Here is a tiny trained network, its code and every weight. The questions are about switching its units off for an input and a class, where a switched-off unit gives its printed mean instead of its output.

import numpy as np


def w(rows, s, z=0):
    codes = np.array(rows[::2]) - 128.0
    scale = np.full(codes.shape[1], s)
    scale[-1] = z or s
    return codes * scale


def f(y):
    return y / 2 * (1 + np.tanh(0.7978845608 * (y + 0.044715 * y**3)))


def log_softmax(a):
    a = a - a.max(-1, keepdims=True)
    return a - np.log(np.exp(a).sum(-1, keepdims=True))


def net(x, mask):
    res = np.array(x, float).reshape(1, 3) / 4 @ E
    y = f(res @ A[0][:, :-1].T + A[0][:, -1])
    res = res + np.where(mask, y, B[0][:, -1]) @ B[0][:, :-1]
    return log_softmax(res[-1] @ U[:, :-1].T + U[:, -1])


A, B = {}, {}
E = w([
[134,169,44,91,145,66,129,62],'x0',
[178,61,142,178,162,121,105,45],'x1',
[8,69,145,142,99,80,170,85],'x2',
],0.013)
A[0] = w([
[62,203,90,24,92,108,121,179,137],'N1',
[221,184,124,137,196,196,90,178,135],'N2',
[74,123,217,134,97,210,97,152,133],'N3',
[83,180,174,68,49,181,161,205,151],'N4',
[101,43,126,54,42,59,144,152,100],'N5',
[133,138,63,127,93,119,129,104,254],'N6',
[143,45,135,144,176,124,41,92,187],'N7',
[153,82,133,175,186,137,118,56,117],'N8',
[81,91,148,128,36,111,173,112,96],'N9',
[140,42,184,156,117,197,110,190,91],'N10',
[59,117,111,152,76,63,101,111,94],'N11',
[217,123,112,70,176,188,6,166,139],'N12',
[27,122,144,105,140,131,143,67,103],'N13',
[205,180,109,156,157,109,90,164,95],'N14',
[135,83,176,191,85,227,108,182,95],'N15',
[79,79,126,164,62,82,179,91,193],'N16',
[92,74,117,158,82,73,191,97,94],'N17',
[138,182,60,110,155,79,91,67,123],'N18',
[154,46,213,166,111,152,89,164,117],'N19',
[188,81,127,211,166,101,113,50,81],'N20',
[128,147,43,104,181,64,110,84,91],'N21',
[127,169,48,89,111,33,110,72,141],'N22',
[190,171,114,130,180,84,61,212,76],'N23',
[163,106,135,213,211,121,139,45,99],'N24',
[175,182,87,126,105,114,128,65,83],'N25',
[132,119,59,51,171,57,134,98,85],'N26',
[140,170,65,93,141,91,137,55,83],'N27',
[66,79,177,141,72,90,126,104,114],'N28',
[162,124,1,124,109,121,142,114,165],'N29',
[74,180,66,108,92,113,138,219,73],'N30',
[189,167,136,59,144,156,81,130,87],'N31',
],0.0089,0.012)
B[0] = w([
[201,165,108,167,116,123,205,64,220],'N1',
[133,119,142,98,145,160,115,124,234],'N2',
[115,102,146,166,110,175,101,100,187],'N3',
[171,119,136,165,91,116,181,77,215],'N4',
[118,148,95,92,156,172,117,130,171],'N5',
[132,42,240,145,104,105,151,131,249],'N6',
[178,149,167,123,115,117,213,84,211],'N7',
[154,188,101,127,103,113,170,94,183],'N8',
[121,140,92,80,150,172,106,128,175],'N9',
[80,120,102,180,87,189,87,141,184],'N10',
[121,161,85,96,171,185,101,142,176],'N11',
[122,104,143,57,197,136,116,135,230],'N12',
[117,135,100,81,173,155,100,140,188],'N13',
[122,136,100,75,158,139,106,110,178],'N14',
[78,100,107,201,105,142,72,143,190],'N15',
[139,97,160,81,162,115,111,146,241],'N16',
[130,134,89,88,185,161,118,131,188],'N17',
[70,95,145,165,95,184,106,143,202],'N18',
[94,119,130,188,85,141,108,127,188],'N19',
[173,214,39,135,128,137,190,84,184],'N20',
[65,118,112,216,121,181,100,137,190],'N21',
[95,89,155,174,96,168,117,160,233],'N22',
[121,131,76,97,168,146,111,121,175],'N23',
[156,186,79,149,112,126,172,71,186],'N24',
[90,143,90,135,122,169,114,132,156],'N25',
[85,128,110,156,88,186,98,149,183],'N26',
[73,129,103,174,94,175,95,150,182],'N27',
[107,114,108,82,176,157,119,140,191],'N28',
[99,87,159,135,112,168,116,144,202],'N29',
[165,248,54,156,129,121,163,93,174],'N30',
[117,128,94,95,159,159,118,132,171],'N31',
],0.011,0.013)
U = w([
[96,101,132,179,94,152,81,141,105],'0',
[158,161,99,140,116,133,198,105,105],'1',
[119,114,113,47,180,148,84,138,97],'2',
[150,56,250,115,113,114,162,131,255],'3',
[130,132,139,121,130,102,127,148,93],'4',
[133,118,122,120,116,103,104,145,93],'5',
],0.022,0.0079)

Each question gives the input, the list of numbers given to net, and the class t.
The units are the neurons (one row each of A and B). Each row of codes is followed by its name. A weight is (code - 128) times the scale printed after its matrix; where a second scale follows, it is the last column's (A, B and U).
mask holds one flag per neuron, in row order. A switched-off neuron (its flag False) gives its mean, the last column of its row in B, instead of its output. The means were averaged over made-up inputs and are rounded, as every weight is.
A unit's drop is (log p(t) with every unit on - log p(t) with that unit switched off) / (log p(t) with every unit on - log p(t) with every unit switched off).
The circuit of an input: a set's keep is (log p(t) with only the set's units on - log p(t) with every unit switched off) / (log p(t) with every unit on - log p(t) with every unit switched off). Starting from the 12 units with the biggest drops (on a tie, the unit counted first), units are removed one at a time, each time the one whose removal leaves the highest keep (on an exact tie, the one counted first), for as long as the keep stays at least 0.8.
circuit, biggest first: the units of the circuit, biggest drop first
unit that matters most: the unit with the biggest drop
top k neurons: the k neurons with the biggest drops, biggest first
drop of u: that unit's drop, to one decimal
input [-6,2,7], class 2: top 2 neurons -> (N28 N16)
input [7,-8,-5], class 1: unit that matters most -> N1
input [-2,-3,-3], class 3: top 2 neurons -> (N20 N24)
input [7,7,-4], class 0: top 2 neurons -> (N18 N21)
input [1,4,-1], class 1: top 2 neurons -> (N20 N24)
input [-4,-7,6], class 1: top 2 neurons -> (N4 N1)
input [7,-7,4], class 0: top 4 neurons -> (N22 N26 N21 N18)
input [-5,-2,-6], class 2: top 3 neurons -> (N12 N2 N22)
input [6,8,0], class 1: top 2 neurons -> (N20 N24)
input [-1,5,-8], class 2: drop of N12 -> 0.3
input [-3,2,-3], class 3: drop of N26 -> 0.1
input [5,-8,-2], class 1: drop of N1 -> 1.8
input [4,5,3], class 1: drop of N20 -> 1.1
input [-4,3,-6], class 2: circuit, biggest first -> (N12)
